Each row was made from one small tree. The marks that hang from a mark follow it in brackets, in alphabetical order. Every link used is in the known rows. Write each row's tree.
Each row is shifted at random along 3 fixed directions that mean nothing.
Known rows
C(J(X) Q(B(N)) R(L) T): [-197  107   88 -179   66 -266  118  -12  179   78 -117  226 -220   70
  -87    3 -211  -24  -48  -33  133  164 -174 -178  180  -29  149  160
   66  -72 -160   21   21 -106  184  134  -73  -50   -2    7  -91   44
  158  -14  -49   57 -251  -31  312 -422 -195  -20   29]
N(X(R(B L(Q)) T)): [ 194 -138 -217  201 -134 -216 -165  -91   84   72  -16  153  263   32
  189  -16   21  116  248 -245   83 -140   16  147 -206  -68  163 -113
   65  189 -120 -119  142 -240   10    0  -59    1   92  -72  117   86
   50    4  227  -47  -86  -62  -21   97  130  -69  232]
W(K(F) Q): [ 148  239 -260 -292  283  328   13  113 -168 -146 -236  148   27  -46
 -169 -347 -275 -100  117 -249 -364  122 -154  177 -140  261 -171 -150
 -273  210  191  -30   29 -234  111   24  -22  117 -200 -147 -110  -11
 -108 -127 -198 -223 -168  140 -211 -110  120   30  -64]
C(S T(J R(B) X)): [  65  -78  114  -24   80  -58  159 -110  104   74 -117  277  -18   15
   75   83 -123  -15    9  -43  227  252   28 -103  174  -61   80    3
   -7  -97   98 -102  266 -231  201  130  -93  -91   -5  -37  -40  -73
  -56   14  119   -3  -39  -43  -11 -215  -45   90   80]
K(C(J) Q(B R(L))): [-177 -149  289  -16   61  -14  271  -67  263  120   75  -44  -32  161
   -5  250 -100  190  -86  188  258  183 -141 -206  414   22   57   79
  112 -139   33   75  180  -99  124  219  -88 -202  109   69  -33  -39
  -69  225 -140  115   47 -273   18 -162 -191  -98   74]
Q(R(B(S) L)): [ -50 -157  402  -46   92   -1  328   -1  229   75  196    1  -93  127
  -91  211    4  131 -255  364  336  200  -51 -305  537 -120   30  168
  202 -200   26   54  132   98  113  184  -50 -256   33  100  -20 -115
 -178  260  -94   84  288 -314   74 -359 -207   46   16]
W(K(C F) T(R(B(S)))): [ -94  -87  104  -44   58 -155  -28   70   24   55   73  -66  -18   57
  -21  240   40   25 -204   23  209 -137    4 -204  125  -50   52   40
  192  -68 -226  129   -5   -2  -96   17   75  -25  182   87   74  -10
   21   99   71  282  -58 -252  125   33   -1   17  -19]
S(R(L(Q))): [  91   99 -109 -237  111  317  130   29 -107 -107 -122  124   -7    3
 -230 -271 -124 -101   71 -109 -259  178 -104   98  -84  149 -116  -97
 -124  102  106  -51  -11  -74  129   88   32  -51 -162 -121  -43   -7
 -146 -118 -205 -248  -16   63 -174 -212   45   16  -25]
B(N(X(T)) R(L) S): [ -68  -65  101 -131   35  -86  -40  -22    6  -68   75   91 -175    1
 -251  -42   22 -133 -207    7   62   29  -60 -157   80 -110  127  118
  161 -115 -194   65 -162  113   43   61    0 -192  -83   66  -41   67
   23   74   58  -20   80  -51  196 -440 -134   85  -18]
S(R(B(N(X)) L)): [  23   12 -141 -150   74   44    3   17  -63  -28  -47  153  -18  -19
 -159 -194    0  -80   26 -108  -94   39  -18   45 -105  -59   -1   -5
   -3  137 -107  -63  -77  -15   59   30   64  -55  -74 -132   38  -29
    4 -110   16 -157  -38  -82  -30 -175  -34   42  -13]
B(R(L(Q)) S): [ -12   62  118 -267   59  146  127   69  -82 -117   16   28 -141   19
 -334  -94  -32 -176 -195   73 -148  161 -111 -100   64   49  -20   26
   34 -121  -65   87 -135  143   75   99   60 -128 -152   48  -74   48
  -85  -21 -189  -77   59  -18   51 -404  -33   71 -103]
X(R(B L(Q)) T): [ 149  -39  -63   64  -66  -30  -50   -8   85   42   20  108  188   73
   63  -24   -8   87  148 -137   52   -1  -66   44  -54   18  111  -95
   58   55  -79  -97  165 -210   82  104  -69  -43   54  -20   75   40
  -40   53   55  -54   27  -76  -40  -28   43  -83  172]
B(N R S): [-194 -123  402  -68   33  -98  141  -23  109   -5  195  -84 -295   33
 -199  202   76  -35 -390  348  251   92   -8 -364  385 -179  120  215
  274 -364 -109  141  -79  233   37   50  -11 -212  -18  180  -71    2
  -52  210   21  149  230 -136  225 -456 -258   72  -81]
C(J Q(B(N) R) S): [-184  129  244 -343  207   28  360   47  160   12  -60   97 -308   82
 -264   56 -281   26 -214   78   68  441 -231 -180  343   96   23  190
  -36 -177   14  102   28  -83  221  188   -7 -141 -131   54 -141   16
 -108   30 -285  -10  -23   15  103 -573 -266   -4 -107]
N(X(T(R))): [-100 -134  195  -29  -14  -56  -28   51   48  -30   57    9  -79  107
  -64  131  -51   22 -200   -9  187   18  -47 -149  120   -5   77  139
   45  -55 -146   54  -29   15  -39   95   89 -153  103  103   76   14
  -15   83   36  126   65 -114   90 -188  -36   32    8]
K(F(W) Q(B)): [-142  177   11 -365  110  211  -63  264 -175 -116  -46 -180  -62   89
 -328 -100  -74 -170 -213 -139 -269  102 -225  -53 -215  401  -87  -23
 -162   71 -272  184 -291   53  -99  165  190  -41  -10   41   56  100
  113 -157 -361  104 -104   -4  -41  -40   55  -61 -176]
K(T(J Q R(B L) X)): [  50 -255  144   87  -33 -102  -46  -33   16   74   -7  199  147   95
  131  129   35  -55    8   29  256   99   71  -94   75    5   98  -65
   82    8  -50 -117  173 -190   88  185 -114  -90  120  -67   98  -92
  -11    8  220   88   48 -161  -58    1   30  128  117]
R(B(N(X(T(J Q))) S) L): [ 239 -288   46  296   32 -139  105 -300  286  173   72  289  156    4
  324   49   -8  153  233  115  406  131  125  -35  289 -272  258  -69
  226  -68  269 -205  435 -324  292   77 -416 -148  -10 -107  -89  -91
  -55  261  364 -133  179  -88  -69 -233 -138   52  317]
C(J L Q S(R(B)) T(X)): [  73   87 -191 -116   86  -52  226 -238  203  124 -256  415  -56  -43
   33 -160 -297   40  312 -223   88  302  -85   58   67 -107   88  -92
   18   -4  166 -150  304 -468  338   53 -203  -47 -123 -175 -151   71
   27 -109    3 -169 -347  120   36 -399  -54   19  135]
S(R(L(Q(B)))): [  69   31  -37 -145  104  204  170   11   -4  -15  -74   85   27   19
 -122 -149  -91   -3   56  -31 -111  156  -81   36   14  110  -74  -53
  -63   97   99  -59   59  -87  113   94   14  -67  -74 -104   -6  -34
 -171  -49 -158 -167   36   -6 -147 -181    0   -2   16]
X(R(B(N S) L(Q)) T(J)): [   0 -136  294   36  -28  -82   68  -10  189   90  179   88  -16  139
   -9  193   22   61 -115  126  304  133  -69 -201  265  -71  227   60
  233 -217  -89    0  179 -105  155  196 -134 -187   73   91   26  -26
  -55  231   86   78  221 -168   83 -318 -177  -38  126]
B(N(X) R S): [ 112  -98  -88   38   95  -63   63 -244   53  -35  -75  170  -71 -132
  -26 -138  -39  -31   43   -2   18   71   69  -11   53 -171  103   -9
   65  -61  146  -65   78  -44  135  -64 -149 -101 -184  -58 -137   40
  -70   66  183 -199   49   88  -11 -290  -84   72   84]
K(C(J) F Q T(R) W): [-206 -132  -67   -3  -22   14 -102 -166   17   -7  -60 -112  104   78
   -5   64  -45  -47   63 -146  -13   -8 -117  -96 -118  204   80 -180
   48  -78 -191  114    9 -188  -14  158  -95 -103  146   17  -27  160
  189    6  -37  145 -219 -126  -98  263   87 -161  111]
T(Q(B(N) R(L)) X): [ 101 -193  126   61  118  -45  116  -46   86   53  -77  187   82   44
   73   15  -48   64   20   66  180  171   22  -67  181   24   27    8
   -2   88  142 -144  158 -209  168  102 -131 -109   -8  -91    8  -93
 -156   62  106  -79  144  -57  -81 -189  -61   97  120]
Q(B(N(X) S) R(L)): [ -65 -122   55   -9   31 -288   11   12   55   59   58   15  -39    7
  -99   98   85    7 -152   25  127  -43  -16  -91   31  -48   72  132
  128   89 -223   61 -168   97  -56    3   65  -98   48    4   66   23
  -15   10   76   67   63 -105  156 -136  -80   53   -3]
X(R(L) T(J Q(B))): [ 111  229  -74 -369  225  396   54  116 -111 -158 -226  283   22   62
 -276 -316 -268 -177   86 -364 -261  351 -219  144 -114  381  -70 -108
 -327  139   81 -134  116 -308  233  288  -21  -93 -178  -98  -24  -69
 -205 -119 -248 -304   50  144 -215 -245  -15   17   -4]
B(N(X(T(J Q))) R(L) S): [ -33 -108  224 -138   96   25   68  -60   47  -67   47  192 -186   45
 -210  -23  -69 -142 -187   66  145  209  -56 -173  225  -63  148   93
  121 -174  -16    4   13  -20  183  166 -126 -240 -115   40  -94  -12
  -65  125   58  -74  170  -24   95 -552 -188  132   18]
F(X(R(B))): [ -62   98  193 -357  104  187   70  255  -62  -88    1   10 -169  124
 -329  -10 -110  -46 -316  -34  -69  200 -165 -115   90  124  -72  127
 -118  -65 -167  112 -103   92    7  187  229 -150  -84   87   89  -26
  -13   16 -241   40   -8 -164   28 -329 -102    9 -164]
F(W(J T) X(R)): [ 241  191 -266 -135   96   33  -82   30 -117  -33 -195  131   71  -44
  -46 -233 -197   13   79 -327 -184  -17  -77  192 -270  211  -26  -90
 -146  212   38   -1   47 -192    4   35   -1  101 -127 -136  115   57
   25  -74  -66  -54 -246  168  -60   85   54  -29  -13]
L(Q(R(B(S)))): [  49  -87  132   15   -1  -66  164   -6  103   58   54  -29   35   63
  -28  131   -2   84  -66  122   87   91  -23  -95  126    5   41    9
  101  -41   -9   48   45   -5   38   37   -3  -67   25   28   -8   18
 -113   67  -29   25  106  -66   -6 -144  -10    4   45]
Q(B(N(X(T)) R(L) S)): [-168 -145  276  -45    9 -244   13   24  134   53  179  -24 -170   60
 -147  187   84  -10 -316  150  278   -8  -48 -289  233 -140  172  222
  251 -149 -278  106 -127  157  -23   85   43 -216   77  132   37   26
    7  162   72  166  155 -185  274 -396 -206   59  -15]
K(C F(W) Q(R) T): [ -38 -146 -124   69  -22  -27 -126 -123    6    6  -32 -165  166   48
   13   40   12   37   80 -154  -16 -100  -94  -14 -164  244   15 -195
   72   60 -137  108  -39 -168  -92   83  -84  -76  116   -3   19  177
  122   27  -21  138 -134  -51  -84  322  125 -126  133]
J(T(Q(B(N S)) R) X): [ -41  -32   -1  -49   69 -175 -136   28  -73  -48 -198   74  -47   10
  -91  -68   13 -172  -15 -133   -1  -12   43  -88 -158  207   77  -16
   -6   45 -201  -23 -150  -39   23  -10    1   10   18  -10  -40  -25
   79 -110  115  -15  -74  178  139  -59   16   72   61]
T(J(X(R(B(N S) L))) Q): [ -44  -52  242 -121   79   -6   57   56   35  -15   -8  170 -101  130
 -134   58  -37 -100 -122   58  140  194  -20 -140  148   54  104   44
   46 -127  -71   -9   66  -65  179  163  -55 -125  -18   28  -18 -106
    6   62   21  -20  101  -83   60 -293 -126   44   22]
W(J(X) K(C F) Q(B) T): [ -15  103   77 -141  348   54  173   52  164   77 -115   74  -19  113
   30   48 -347  168  -35  -40  121   42 -148 -130  306  186  -29   49
  -48   77  177   75  256 -270  147  101  -75   53   69  -51  -94 -151
 -118  228 -141   92 -147 -138   15 -152 -100  -39   35]
N(X(R(B(S) L(Q)) T(J))): [  46 -109   61   16  -78 -141  -57    9   85   48   73  121   72  115
  -16  118   -5   13  -20 -117  153   14  -51  -20  -26  -16  172    5
  102   10 -190   11   65 -111   33  118    6 -116   82   32   95   34
   25   59   94   50   29 -125   62 -144    8  -20  102]
R(B(N(X) S) L(Q)): [  43 -165  -51  135 -162 -359 -137    6   22  108  141    9   90   15
   63  108  196  -17   -3   35  112 -164   70  -12 -139 -210  205    6
  257   45 -279   40 -136   56  -50  -87    5   11   90  -24   76   90
  190  -19  246  103  -64 -134  172  -68   36   19   78]
C(J L(Q) R S): [  21  132   81 -251  148  187  399 -106  136  -51 -177  252 -209    5
 -131 -149 -371   27   20   -6  -16  430 -195  -44  284    5   14   34
 -101 -183  270  -20  272 -204  342  155 -101 -118 -198  -20 -198   54
 -128   16 -279 -154 -134   44  -36 -537 -111  -43   31]
C(L S(R)): [  40   25 -173  -30   15   -8   81 -141   28   19 -121  135  -32  -85
  -37 -126  -58    5  169 -144   -8   48    4   92  -73  -48  -19  -79
   32   34   52  -66   78 -163   95  -61  -33  -16  -52  -97  -40   61
  -43 -112  -18  -97 -145   91  -16  -70   35   -6   52]
S(R(B(N) L(Q))): [ 149   -2 -176  -40   51   92   64  -59  -20   17  -71  159   93  -40
  -28 -216   -7  -14  181  -58 -116   80    0   92  -93  -37   17 -121
   21  113   70 -132   77 -136  148   21  -78    1  -96 -175  -15  -12
  -67  -76   36 -229   -8    5 -141 -131    3    0   89]
N(X(R(B(S)) T(J Q))): [ 110  -60  -75   17  -14  -80  -85  -67   46    9  -59  191   99   52
    7   25  -68  -19  113 -264   83   60    6   88 -139   47  134  -84
  -10   69  -85  -63  132 -264   71   60  -48  -66   19  -29   49   18
  -17  -20  152  -62    4   40  -42  -56   42   20  115]
W(J K T(X(R))): [ 287  -35 -263  236   91 -205  -44 -205  108  128 -183  304  236  -87
  342  -18 -161  193  320 -210  146 -148  112  147  -23  -62   73 -129
    0  221  249 -166  389 -399   87  -85 -206  185   20 -181   42  -82
 -131   82  289  -55 -167   68  -85  214   65    1  195]

Write each row's tree
[ 119  -71 -158   74   28 -106  -98 -180   58  -22  -56  145   21  -64
  -13  -88  -34    8  113 -219   33  -18   15   66 -119  -58  142  -45
   55   14   -6  -44   49 -176   73  -66 -100  -82  -83  -23  -45   86
  -17   55  206 -135   13  122   12 -134  -20  -17  140]	B(N(X(R T)) S)
[ -60  -97  213   39   42 -142   88  -49  149   94  -46  170  -44   85
  110  140  -70   31  -58   76  282  106   24 -199  239  -43  115   81
   55 -100   -2  -61  200  -78  119  153  -84  -75  111   20    0 -106
   14   98  118   74    8 -106   87 -130 -103   39   94]	C(T(J(X) R(B)))
[ -93  124  169 -345   85  140  108  220  -65  -62  107  -11 -143   88
 -357  -24   16 -166 -269   79  -71  157 -128 -144   99   27  -35  102
   33  -90 -219  123 -192  188   30  139  163 -134  -64   63    1  -46
   13  -25 -230   21   65 -188  113 -344  -90   57 -168]	R(B(S) L)
[  25  -92  103  -37   63  -38   -8   14    3  -15 -109  133   17   43
  -28  -49  -15 -103  -19   -5   98   81    3 -116   70  112   40  -14
    1   36  -53 -100   28  -89   89  124  -64  -84   -1  -32  -19  -80
  -31  -11   44  -14   24   -6   61 -171  -18  117   72]	J(T(Q(B(R(L))) X))
[ 171 -329  -32  347  -88 -300  -50 -231  196  146   24  143  223    8
  320  154   49  168  196  -38  368  -78  140   16   52 -150  193  -62
  194   68   46 -138  258 -277   52  -25 -211  -87  144  -43   66   22
  -47  120  367   32   66  -39  -13   40   54   45  275]	N(X(T(Q(B(S)) R(L))))
[ 116   51  -63 -227   86  148   91   59  -49 -107  -66  145    5   46
 -227 -168 -120  -80  -26 -154 -157  169 -113   64  -74   66    5  -22
 -111   74  -41    2   -4  -59  105   92  102 -116 -138  -40   -9   18
  -73  -54 -120 -168  -26  -76  -69 -298   45    2   -4]	N(X(R(B(S) L(Q))))
[ 137  -98    5  114  125   26  194 -240  124   36 -104   80  128  -30
  140  -35 -109   48  134   14  165  134   61  -62  118   64   74 -116
   34    6  239 -110  309 -290  166   32 -231  -84    9  -93  -85  -62
 -209   76   76  -56   83   65 -146   -8   21   31  172]	K(W(T(Q(B(S)) R)))
[ -98 -169  169   97 -131 -229  -86   48  -26   72   94   36   16   62
   86  213  141  -38 -116  114  216  -76   63  -87   49  -72   89   61
  146  -45 -185  -14   -7   67  -62   91   -1  -10  171   28  161  -39
   68  -17  154  197   39 -159   84  114   -5   53   -4]	T(J R(L))
[ -91 -269  255  153  -91 -339  -11  -18  154  101  190  -40  -33   96
   50  310  136   78 -176  166  392  -50   57 -183  175 -147  199  135
  278 -104 -218   57    4   -7  -22    1  -18 -141  168  100   93    9
   15  140  210  234  131 -194  194 -160 -104   37   69]	T(Q(B(N(X(R(L))) S)))
[ -50  -56  -13  -57   53 -134  -38  -36   46   65   13  110  -48    0
 -107   20   25  -55  -40 -117   95   13  -18  -36  -55   -7  105   48
  102   61 -162    7  -75  -47   20   42    4 -106   22  -45   48   -2
   -6  -12   95  -22   51    4   75 -178 -102   41   22]	Q(B(N(X(T(J))) S(R(L))))
[ 213 -145  -39   67  121  -36   50 -153   59   12 -153  260  110  -20
   50 -151  -29  -49  176  -34  102  142   66  -26   68   37   73 -120
   42   67  133 -183  151 -242  221   60 -246  -84 -108 -133 -115  -90
  -77   31  180 -197   69   77  -45 -178  -21  121  202]	J(T(Q(R(B(N S) L)) X))
[ 216  -23 -178   79   -7  -70  -77  -96   86   36 -117  195  198   35
   62 -111  -39   54  261 -233  -15  -24   -8   87 -154   57  102 -158
   21   97  -21 -105  153 -236  126   23 -105  -19  -16  -57   -4   39
   16   33  103 -175  -59   49  -27  -18   93  -86  230]	J(X(R(B(S) L(Q)) T))
[-119 -111  109   34 -102 -336 -223   95   11   62   79    8  -23   90
  -61  156  168  -59 -142  -19  181 -177   32 -181  -71  -59  160   88
  232  -50 -427   68 -202  102  -84    5   76  -46  171   92  118   37
  206   13  183  175  -17 -110  283  -51  -25   10   43]	J(X(T(R(B(N S) L))))
[-239  157  174 -363  -10   27 -156  355 -198  -87   21  -21 -144  140
 -358   74    4 -250 -333 -166 -105   59 -155 -121 -162  221    5  116
  -68  -15 -477  128 -310  137 -119  197  294  -35  104  104  168    1
   89 -182 -162  164   -6  -63  139 -113  -20   53 -218]	X(T(J R(B)))
[  78   41 -315  -79   66  -92 -129  -65  -56    5 -116  144   55  -96
 -132 -202   14  -96  145 -329 -145  -59  -12  146 -328   40   42  -74
    1  228 -154  -48 -144 -115    1  -68   28  -15  -70 -137   27   71
    9 -152  100 -181  -80  141    5  -67   27   26   46]	Q(B(N(X(T)) S(R(L))))
[ 145  192 -258 -248   84  166  -50  137 -200  -95 -137  160   71  -41
 -186 -368  -47 -197  117 -209 -389  115 -107  174 -298  106  -16 -120
 -158  190  -53  -83 -128  -60  124   55   34   77 -183 -171  -35   29
   43 -216  -94 -269 -121   73  -98 -168   62   11  -23]	R(B(N) L(Q))
[-102  -81   -5   71  -99 -335 -166   21  -20  117  -49   15   37   53
   12  218  128  -79   23 -121  108 -142  116    5 -253  104   75  -44
  114   97 -296   48 -134  -39 -110  -69   69   76  182  -15  128    3
  125 -152  162  144  -84   83  124  196   70   45    5]	T(J(X) Q(B(S(R))))
